Below is a small trained network, with its code and all its weights. Each question gives an input and a target symbol and asks what happens when units are switched off, that is, made to give their printed mean instead of their output.

import numpy as np


def w(rows, s, z=0):
    codes = np.array(rows[::2]) - 128.0
    scale = np.full(codes.shape[1], s)
    scale[-1] = z or s
    return codes * scale


def norm(h):
    return h / np.sqrt((h * h).mean(-1, keepdims=True) + 1e-5)


def f(y):
    return y / 2 * (1 + np.tanh(0.7978845608 * (y + 0.044715 * y**3)))


def softmax(a):
    e = np.exp(a - a.max(-1, keepdims=True))
    return e / e.sum(-1, keepdims=True)


def log_softmax(a):
    a = a - a.max(-1, keepdims=True)
    return a - np.log(np.exp(a).sum(-1, keepdims=True))


def net(x, mask):
    ids = ['ΛΞΣΦαβγημτω'.index(c) for c in x.split()]
    T = len(ids)
    res = E[ids] + P[:T]
    u = 0
    for l in range(2):
        r = norm(res)
        for j in range(3):
            rows = slice(2 * j, 2 * j + 2)
            q, k, v = (r @ M[l][rows].T for M in (Q, K, V))
            z = softmax(np.where(np.tri(T) > 0, q @ k.T / 2**0.5, -1e9)) @ v
            o = O[l][rows]
            res = res + np.where(mask[u + j], z, o[:, -1]) @ o[:, :-1]
        u += 3
        y = f(norm(res) @ A[l][:, :-1].T + A[l][:, -1])
        res = res + np.where(mask[u : u + 4], y, B[l][:, -1]) @ B[l][:, :-1]
        u += 4
    return log_softmax(norm(res)[-1] @ U[:, :-1].T + U[:, -1])


Q, K, V, O, A, B = {}, {}, {}, {}, {}, {}
E = w([
[136,139,141,39,27,88,123],'Λ',
[167,76,147,138,141,84,169],'Ξ',
[128,126,255,86,109,151,117],'Σ',
[55,145,115,72,99,43,105],'Φ',
[135,77,155,173,62,54,99],'α',
[33,169,233,200,124,49,100],'β',
[45,122,135,200,101,93,186],'γ',
[73,171,134,76,145,159,145],'η',
[135,178,143,152,46,144,218],'μ',
[180,200,149,133,156,47,158],'τ',
[155,238,139,170,89,123,69],'ω',
],0.017)
P = w([
[193,35,117,157,241,253,105],'0',
[141,160,251,27,71,116,166],'1',
[134,198,245,39,82,85,158],'2',
[138,197,233,41,58,67,165],'3',
[135,202,218,37,64,51,180],'4',
[129,207,205,45,55,43,165],'5',
[146,209,192,54,58,36,175],'6',
[143,211,177,64,48,36,174],'7',
[132,217,157,65,50,40,177],'8',
[137,221,130,73,53,40,174],'9',
[147,234,116,90,43,46,173],'10',
[144,220,106,91,47,41,163],'11',
[142,217,111,96,39,55,171],'12',
],0.0061)
Q[0] = w([
[117,169,200,155,40,68,170],'L0H0',
[107,59,81,115,254,240,139],'L0H0',
[153,187,167,143,51,92,118],'L0H1',
[167,49,138,127,177,199,98],'L0H1',
[98,13,55,116,204,253,104],'L0H2',
[78,131,171,159,207,122,188],'L0H2',
],0.0075)
K[0] = w([
[146,66,39,157,189,190,61],'L0H0',
[83,217,167,73,76,7,172],'L0H0',
[133,88,112,133,234,156,28],'L0H1',
[146,227,191,116,65,74,156],'L0H1',
[100,212,233,162,3,76,226],'L0H2',
[69,127,78,126,102,169,180],'L0H2',
],0.0069)
V[0] = w([
[93,96,252,132,134,30,96],'L0H0',
[147,215,154,76,125,57,31],'L0H0',
[129,11,74,93,139,176,52],'L0H1',
[131,99,93,3,122,41,121],'L0H1',
[188,119,6,213,43,101,140],'L0H2',
[94,148,111,162,251,115,25],'L0H2',
],0.0049)
O[0] = w([
[162,137,240,107,129,234,89,203],'L0H0',
[225,153,177,54,83,126,190,118],'L0H0',
[132,193,40,78,86,147,62,86],'L0H1',
[148,46,36,113,34,177,130,146],'L0H1',
[202,185,160,254,100,50,121,3],'L0H2',
[160,83,75,86,173,100,37,93],'L0H2',
],0.0052,0.0043)
A[0] = w([
[44,57,84,149,109,174,176,1],'L0N0',
[179,117,85,65,86,167,115,47],'L0N1',
[128,148,2,151,48,69,132,80],'L0N2',
[159,79,153,166,76,154,66,126],'L0N3',
],0.0059,0.0033)
B[0] = w([
[127,88,6,56,128,130,145,40],'L0N0',
[94,142,92,101,159,59,208,135],'L0N1',
[132,129,164,172,83,2,168,254],'L0N2',
[186,152,181,121,68,81,101,98],'L0N3',
],0.006,0.00088)
Q[1] = w([
[109,152,157,113,144,106,179],'L1H0',
[131,29,87,135,149,179,102],'L1H0',
[186,119,120,132,194,133,71],'L1H1',
[151,89,54,199,214,253,87],'L1H1',
[120,176,94,124,155,177,149],'L1H2',
[185,156,64,171,220,168,90],'L1H2',
],0.012)
K[1] = w([
[131,117,119,147,205,90,107],'L1H0',
[161,133,178,90,25,149,147],'L1H0',
[92,110,165,128,139,185,125],'L1H1',
[105,65,245,73,179,192,113],'L1H1',
[155,125,177,92,147,155,116],'L1H2',
[114,66,182,92,184,191,99],'L1H2',
],0.013)
V[1] = w([
[97,237,82,125,72,172,120],'L1H0',
[204,170,154,110,126,109,194],'L1H0',
[86,156,153,192,2,185,8],'L1H1',
[71,57,125,167,85,157,224],'L1H1',
[188,194,138,145,147,212,215],'L1H2',
[213,141,70,151,97,151,99],'L1H2',
],0.0083)
O[1] = w([
[59,254,114,102,157,135,131,55],'L1H0',
[150,79,31,173,205,179,172,231],'L1H0',
[110,139,68,198,67,244,50,123],'L1H1',
[44,63,167,124,22,125,226,7],'L1H1',
[169,211,117,164,102,169,207,160],'L1H2',
[219,197,150,113,50,49,106,3],'L1H2',
],0.0071,0.004)
A[1] = w([
[155,196,2,209,103,199,20,76],'L1N0',
[125,178,127,150,31,124,238,12],'L1N1',
[39,127,38,190,236,123,144,155],'L1N2',
[90,63,186,178,152,53,56,1],'L1N3',
],0.0046,0.0045)
B[1] = w([
[108,27,61,128,168,126,174,227],'L1N0',
[152,140,160,106,190,3,38,165],'L1N1',
[136,167,65,193,194,107,135,254],'L1N2',
[181,152,201,102,142,94,176,77],'L1N3',
],0.0067,0.00097)
U = w([
[184,123,88,23,26,105,130,55],'Λ',
[215,11,93,155,162,146,193,143],'Ξ',
[169,117,254,111,135,202,129,40],'Σ',
[57,95,64,60,153,60,84,100],'Φ',
[181,47,161,192,54,57,58,63],'α',
[68,145,241,200,149,82,87,48],'β',
[31,87,104,206,124,120,199,163],'γ',
[69,123,93,67,176,233,162,217],'η',
[140,190,149,177,13,139,254,134],'μ',
[198,194,147,126,202,33,174,190],'τ',
[172,193,62,208,113,182,66,251],'ω',
],0.0067,0.003)

Each question gives the input, a string of symbols that net reads in full, and the target symbol t.
The units are the heads (2 rows each of Q, K, V and O) and the neurons (one row each of A and B). Each row of codes is followed by its name. A weight is (code - 128) times the scale printed after its matrix; where a second scale follows, it is the last column's (O, A, B and U).
mask holds one flag per unit, layer by layer, with each layer's heads first. A switched-off unit (its flag False) gives its mean, the last column of its rows in O or B, instead of its output. The means were averaged over made-up inputs and are rounded, as every weight is.
A unit's drop is (log p(t) with every unit on - log p(t) with that unit switched off) / (log p(t) with every unit on - log p(t) with every unit switched off).
The circuit of an input: a set's keep is (log p(t) with only the set's units on - log p(t) with every unit switched off) / (log p(t) with every unit on - log p(t) with every unit switched off). Starting from the 12 units with the biggest drops (on a tie, the unit counted first), units are removed one at a time, each time the one whose removal leaves the highest keep (on an exact tie, the one counted first), for as long as the keep stays at least 0.8.
units of the circuit, in order: the units of the circuit, biggest drop first
unit that matters most: the unit with the biggest drop
k most important neurons of layer l: the k neurons of layer l with the biggest drops, biggest first
heads that matter: for each layer, one digit per head in row order, 1 if its drop is at least 0.15 and else 0, layers parted by /
input Φ Φ τ τ Σ η α Ξ Φ, target Λ: units of the circuit, in order -> (L0H1; L0H0)
input Λ α γ α β Ξ, target μ: units of the circuit, in order -> (L0H2; L1H1)
input Λ Λ μ μ τ τ Ξ η τ Ξ η μ α, target μ: units of the circuit, in order -> (L0H2; L1H2)
input γ Φ μ Ξ β Φ, target β: units of the circuit, in order -> (L1H0; L0H1; L0H0)
input γ Λ τ τ η β Λ α, target β: heads that matter -> 110 / 000
input α τ τ τ Ξ α γ Λ η Φ μ, target ω: most important neuron of layer 0 -> (L0N3)
input τ β ω α τ Λ β, target τ: units of the circuit, in order -> (L1H1; L0H0)
input ω α Σ Σ Σ τ Φ Λ Ξ τ α, target τ: heads that matter -> 000 / 010
input α η Φ Λ ω ω Σ τ, target ω: heads that matter -> 000 / 010
input Λ μ γ Λ, target μ: units of the circuit, in order -> (L0H2; L1H2)
input Σ Φ ω Φ τ γ α Λ Φ, target η: heads that matter -> 101 / 000
input τ Σ τ ω Λ μ β Λ Φ, target Ξ: units of the circuit, in order -> (L1H0; L0H1)
input α Λ β Σ Λ α η, target ω: units of the circuit, in order -> (L1H1; L0H2; L0H1)
input Ξ τ μ Φ, target α: heads that matter -> 001 / 100
input Φ μ η Σ α, target Λ: units of the circuit, in order -> (L0H1; L1H0)
input Σ ω Σ ω γ, target η: heads that matter -> 001 / 000
input Ξ Λ Φ Λ Σ η β Ξ, target α: units of the circuit, in order -> (L1H0; L0H0; L0H1)
input τ τ γ α γ, target Ξ: unit that matters most -> L1H0
input μ μ γ Σ β Λ Φ, target γ: units of the circuit, in order -> (L1H1; L0H0)
input τ α μ ω Σ Λ Φ Λ, target Ξ: units of the circuit, in order -> (L1H0)
input η α β α Λ, target Φ: heads that matter -> 101 / 001
input τ Σ η τ γ Φ μ β η τ α Ξ η, target Ξ: heads that matter -> 010 / 100
input η Ξ τ α β η, target Φ: units of the circuit, in order -> (L0H0; L0H2; L1H2)
input τ μ Φ μ η τ Φ, target τ: heads that matter -> 001 / 010
input ω α α η Φ β Λ η Λ ω τ τ γ, target τ: heads that matter -> 000 / 010
